Each row is followed by its class number.
[-12  18   6 -42  21  13  38 -17  14 -10 -34  -3 -15  41 -29 -20  -1  48
 -31 -16  11  32 -12 -63 -37 -14  -1  16  -4  12  47 -17  -4   1]
8
[  9  -1   2   3  17  11  16 -23 -15 -21  -3 -10 -23   9  12  -9  11 -10
  10  20  12  18  42   2  20 -33 -13  -8   3   6 -12  16 -10 -41]
0
[  1  17   2   1  25 -24 -22 -19   4   9  11   5 -40  12  -3  -3 -12 -11
   6  24  -2 -20   5  17  12 -10  36   4   8  27  20 -19   0 -25]
8
[-16   7   7  -3   2  11  15  52  -1  35 -14   4  37  27  24  47 -12 -31
 -14 -16   4 -20  22  29  20  -4  -1  -6 -39 -11 -58 -27   1 -11]
3
[ 37  38  -9  16   4  21  -6  56 -44  -2 -16 -19 -22  20   7  -8  12  20
  -4   8  -1  -6  34   4  20 -26 -20   3   6   4   5 -37 -36 -21]
2
[ 18  27  -5 -26  15 -50   6 -36  -9   9  19 -13 -32   9  11  12   9  15
 -29   6   5 -23   3  28  12  22 -25  -4  -2  -2  38 -10 -19  -5]
4
[-14 -14  -3   1   6 -12  -4   5 -29  -1 -12 -49   5 -14  18  10  -6 -35
 -29   7  22  -5  22 -28  10  10  33 -35  -9   8  35  -7  12 -23]
5
[ 26   6  -4  20  -5  -6  -5 -50   2 -20  38   7 -19   0  11  12  17  -7
   5   2  14 -16 -14 -24  26 -59  -8  22   1 -11 -37   1 -29  12]
4
[ 21   1  15   6 -44 -12 -11   1 -34  14  27 -40 -16 -22  39  -6 -10 -15
   9 -10  -5  11  24  24  51   9  35 -32   7 -17   9  23  -6  -2]
6
[ 10   5 -22  -9  19 -22   8  10 -20 -20  23 -26 -19 -25  11  -6  25  28
   5 -33   3 -29  30 -44  -4 -22  29 -33  16  11  13 -25 -10   2]
4
[ 24  -3  10  -9   4  -3   5  -5  -5   6 -12 -11 -32   3  27  17  -7 -12
  16  15  53  11   9   8  72  -4 -21   5 -16 -11 -13  -5 -22  43]
7
[ 13   8   1 -30  13  -3  10 -14   0 -23   5   3 -19  -1 -20  17  33  -2
 -13   5  14  -7  24 -19 -15 -26  -5  -8   1  35  -1 -27  12   2]
2
[  6   8  14  -3  -9  -7 -24  16 -26  23   6 -22 -28 -26 -11   5  14  23
  31  -1  29  17  43   1  -5 -13  26 -17  12  33  57 -17  12   7]
8
[  9  -2 -18  39  15  28 -15  35 -19 -36  -1  -5   6 -21  13 -12   3  18
  16   9 -17 -10  20  -6  -5 -28   1 -27 -13   5  12 -31  24  -8]
1
[ -1  -4  16  23 -32  -2  -5   1   5   6   6   2  -9 -38  29 -14 -21  -2
   4  -6   9 -17  -6 -13  -4 -34  46 -17 -21   5  22  16   9  15]
8
[ 21 -15  -6 -11  17 -11   3   0 -23   3  11 -27 -10 -16 -39  54  16 -16
 -18  19   3  -7  16  27  11  -7 -13 -18 -18  -8   4  -2  19  -2]
1
[ 21  26  -3 -25  10  14 -10 -29  -4   2  22   3  -8  18  -4  -9  -7   9
 -18  -2  13  10  -5  11  12   4  37 -10  27  19  19 -23  -9  17]
1
[ 16  19 -12  12  -5  50   1  37 -23 -14   9   6   1   3  10  10  -7 -26
 -13  -3  19 -17   8 -24  14 -37   9 -17 -30   6 -25 -28   3  -1]
0
[ -4  20  11 -21  12   0   9  32  14  11 -23  -8 -37  -2  -6  -6 -29  -6
   1 -26  -4 -13  -6 -13  -8  -2  34 -15 -29  12  -8 -25  54  -1]
8
[ 12  18  13  16   0  -8  -1  18  -7  -4 -11 -10   6 -15  12   6  11  27
 -24  12  32   9  42  11  -9  -6  -7 -23  26   0  27  20  -8  -6]
5
[  8  14   6  -3 -72 -14 -15 -35  37   9 -11   9  -5  -3   7  17 -10 -18
   6   1  10 -11  10   6   9 -29 -21 -17  30  33   0  25 -18  58]
5
[-19 -19 -34  -8  -4  12  15  61  25 -15 -49  29  32  15  -9  21   4 -22
  10   3 -27  -5   7 -40 -19   8 -13   2  -5  11   0 -25 -17 -25]
2
[ 17 -13   7  14  -5   6  42  32 -13   1   1 -16  -1 -25   6 -11 -11 -19
 -31  20  -9  27  22  12  -5 -11  64 -10   7  16 -43  34  -4  -5]
3
[-11   1  -8  15   1 -21  16 -13 -13 -21  16  13  14 -26  40 -13  -9  53
  17  10 -12   7   5   2  -8  20  -1  15  -8   3   9 -20 -29  21]
4
[ -7  -6 -34  -3  17 -42   7 -56 -32  -1  18  -8   3  30  17   5  21  10
 -30  24 -13 -32 -20 -14  14 -16 -34  11  -6   1  47 -36 -61   3]
4
[ -2 -17 -31  21 -12   6   7  28  15 -40 -10   9  -1 -10  24  -4   9 -19
 -23  -3 -26  -1  38  -3  -5 -42  22 -43   5  16  -2  16   0 -11]
3
[ -8   5  25   9 -76 -12 -26 -42   0  34  -1  -5  34   6  26  -1 -10 -23
 -10 -15  21  14   2  38  16 -32  17 -12  33   0  -5  35 -12  22]
5
[-16   9 -15  -8  13 -23 -19   3 -10  -9  13 -23   0 -14   2  15  -7  13
 -13 -32 -23 -46   5  -4  -8   8  19  -1 -29  -9  29 -27   4 -42]
4
[ 12   1 -11 -27   2  17 -11  13  -2 -16 -18   8 -25 -17  -1  22   7  12
  13   3  39  18  28  -3  33 -25   2  -7 -11  29  10 -38  10  54]
7
[ 28  -9   7 -12 -38  17  10   2  10  38 -16 -37 -12 -18  -3  -9 -16 -30
   6 -21 -32  -8 -13 -15  16 -13  29 -22   7  -6   2  42  -5 -19]
1
[-27 -22 -15 -29 -17  -8  14 -26  -2  -1 -49  23  17  16  32  27  10  -3
  15  10 -18  26  28  15  26 -26 -39  10 -22  11   3 -27 -25  -6]
2
[-16  17 -29  -3  25  25 -16  48  21 -33   3  31  19  44  17 -13  18   9
   6 -50 -21  -5  -1 -33   6   2  10 -32  20 -17 -15 -52  33 -16]
6
[ 27  17  -1  -4 -12  -9  -1  -4   1  -2   4   7 -37   1  19  16  -3 -22
  11   6 -12 -22   6  24  40 -17 -18   3 -11   9 -45 -20 -10  15]
2
[ -1  -9 -22 -19 -46   6  20  24  -1  -1 -10 -14  29  23 -29  29 -14 -33
  -5 -34   2  29 -20 -43  -6  12  11  14  -4 -23 -27  -3 -19   7]
4
[ -6  -9  32  16 -21  -3  10  -9  34  30  -8  -8  20   3  26  22  -3 -15
  -6   1  -5 -26  19  13   7 -13 -23  12 -19 -15  -5  53 -38 -39]
3
[  1  -5  -2  28  -5  -2  12  51  -5 -10  28   1  30 -10   8  33  -3  18
 -27 -10   1   5  28  31  -1  28  12  -4  -2 -30 -17  23 -32   1]
3
[ 23  35   5 -11   8  16 -16  37 -17  -9 -11 -12 -36  -2 -30  16 -21  -1
  -5  -6 -10   2  21  34  19 -17  35  35 -11  10 -49 -28   9 -23]
2
[ 35  -8 -19  15  23  -7  -5   8 -25 -27  45 -19 -45  -4 -10  23  42  -5
 -15   5  -7  34  38  37  32  -3   4 -21  26  -6 -26  12   4  -6]
3
[ 20 -14   3 -12  -9   4  10  -1   9 -14   7   7  -7 -40  12   6  -3   8
  -7  15  29  14  14  -9  20  -2  40 -11   9  11  17  25 -26  26]
7
[  9  14  -9 -25 -24  37   3  17 -25  12  16  -6  -4 -10   0  22 -10   2
  -9 -56  28 -11  20 -16  39 -59  50 -11  -5  -2 -39  -8 -28  39]
0
[-24 -11 -12  10  38 -10   4 -10 -19 -68  13  18  13   7  20  39  -1   5
 -21  25  21   6  33  12  29 -33   0  -2 -43 -17 -26 -41  19  10]
6
[  6 -11   2  30  15  17  12 -34  12  -6   1   8  11  43  48  -9  27 -36
 -32  40  16  -1   2 -32  13 -33 -31  -3  -6   1  23  13 -38 -42]
3
[-17  -4  23   8 -17  20  11  61   5  -6   1  10  66  -4  -2  17  27  39
  20 -39  17  25  36 -18 -28  -1  -5 -17  11 -32 -14   6  19  -7]
6
[ 23  12 -10  -3 -22  -9  -6 -14 -28 -20  47 -23 -10  -4   0   6  10  -4
  22 -15 -27  35  17  14   4  26  20  -7  20  -2 -30  -8   5 -30]
4
[-10 -28   3 -31 -27 -18  19 -31  22   4 -28   8   6 -14  28   7  -8  13
   1  -6  -4  24   4  21  30   5  -8  -4  -4 -12  18  34 -26  19]
7
[ -9   6 -28 -16  46   9  14  47 -37 -41 -30   6  -6  18   2  13  15  37
 -26 -37  16  30  31   9  26 -43  10   3 -16 -28 -38 -57  13   8]
2
[-29   5   4   0  -3  10 -15  25  12   2 -39  -8  13  -3 -18   5 -30   2
 -33 -23   1   2 -22   0 -13   2  22  19 -17  -8  -1  -6  38   3]
5
[ 19  17   6   7 -19   6  -2 -11  14 -13  -2  -8  11  23  13  19 -11  -7
 -10 -12  28 -21  17   6  21 -30 -31 -24 -12 -27   5  10 -19   8]
1
[ -1 -26 -16  20 -23  -6  -2  37  39  -5 -32   9  -5  -8   0  18   2 -19
 -17 -13   7   3  23   9  14 -35   6  -4  13 -19   6  57 -28   2]
3
[ -33   16  -25   -4    9  -24  -33  -32    3  -16   -1    2   18   36
  -55   17  -22   44 -114  -20    5  -34  -60   17  -15   -8    4   47
    1  -27   66   -5  -38   41]
5
[  5  -4  20   3 -21   7  -9 -15   1 -28  12  12   6 -11   3  37  21  -9
  -9  -4  38  11   3   6   0 -11 -40   7 -41 -13  -2  -9  30  18]
2
[-14 -17 -16  23   8  -7  12  39  -6   6 -19 -21  -1  18  12 -20  -3 -12
 -27 -21 -34 -16 -13  11   8 -12   3  -8  -9 -16 -17   0   7  -1]
3
[ 15  -7  27  -3 -15   2   1  -7   0   4  11 -24 -27 -31  -6  -6  -2 -13
   1  11  10  10  -7 -15  12   5  22   4  -9   6  12  21  29  11]
6
[  7 -22 -10 -16  -6 -21   0   4   8   4  28 -16 -33 -34 -24  29  10 -12
 -11 -25   0 -10  -8 -32  -2  13  40 -29  -1  -6  41  22   8   7]
8
[-18  16 -26 -12  37  39  -8   6   6 -12 -19  44  50  44 -14   4 -22  33
 -25   4 -10  33   4  14   0 -14  57  36  27  -6   2 -30 -45 -38]
1
[ 10  19 -14  16   2  24 -17  39  -7   4  -3  13 -28   2 -18 -20 -29  -3
 -12  -5   4 -10 -29  24  18  -8  24  25   2   1 -15  -9   0  26]
0
[ -1  11  15  17 -28  -7  -5   8  12  23  21 -10  21  16  -6  19  -3 -10
 -12 -15   7 -50  16  13  -1 -39   7   3   5  14 -30   7 -37  24]
3
[-27 -16   7 -41  15   9  31 -28  -1  25 -10 -10  11 -20  -2  -1  -7  10
 -11 -25 -24  20 -19 -31   3 -10  67  12  11  24 -55 -12  17  19]
5
[-16  15  12  -8   8   0   2 -28 -10  19 -16  22  25 -12  53  -5 -19  43
  -2  11 -27 -17  18  65  10 -25  -1 -12 -28  11  11 -29   4  -5]
1
[ -4  -7   9  32 -23  28 -16 -11  -3   8  38  19  43  29  25  13  29   2
 -21 -15  14  27 -25  15   7   1 -29  13  -7 -30  -3   2  -9  14]
3
[ -8 -13 -12 -10  31   7   1   3   0 -11  15  26  -5   1  28   4  18 -12
  -4  15 -30  24 -32  -1  18  58 -12 -12 -23 -10  10 -35  59 -12]
6
[-18 -16   2   1  13 -23  -7   2  -9  18  14 -25   5 -11   2  30  25  -4
  44  -2 -15 -11  16  -2  11  35 -29 -18  10  17 -27 -30  26  12]
5
[  3   0   1 -11  10   7  23 -15 -37  10   7  -6  -6  -2  55  -9  -7   1
 -23   8  -7  27  14  37  35  35  -1 -21 -21 -23  20  13 -14 -46]
0
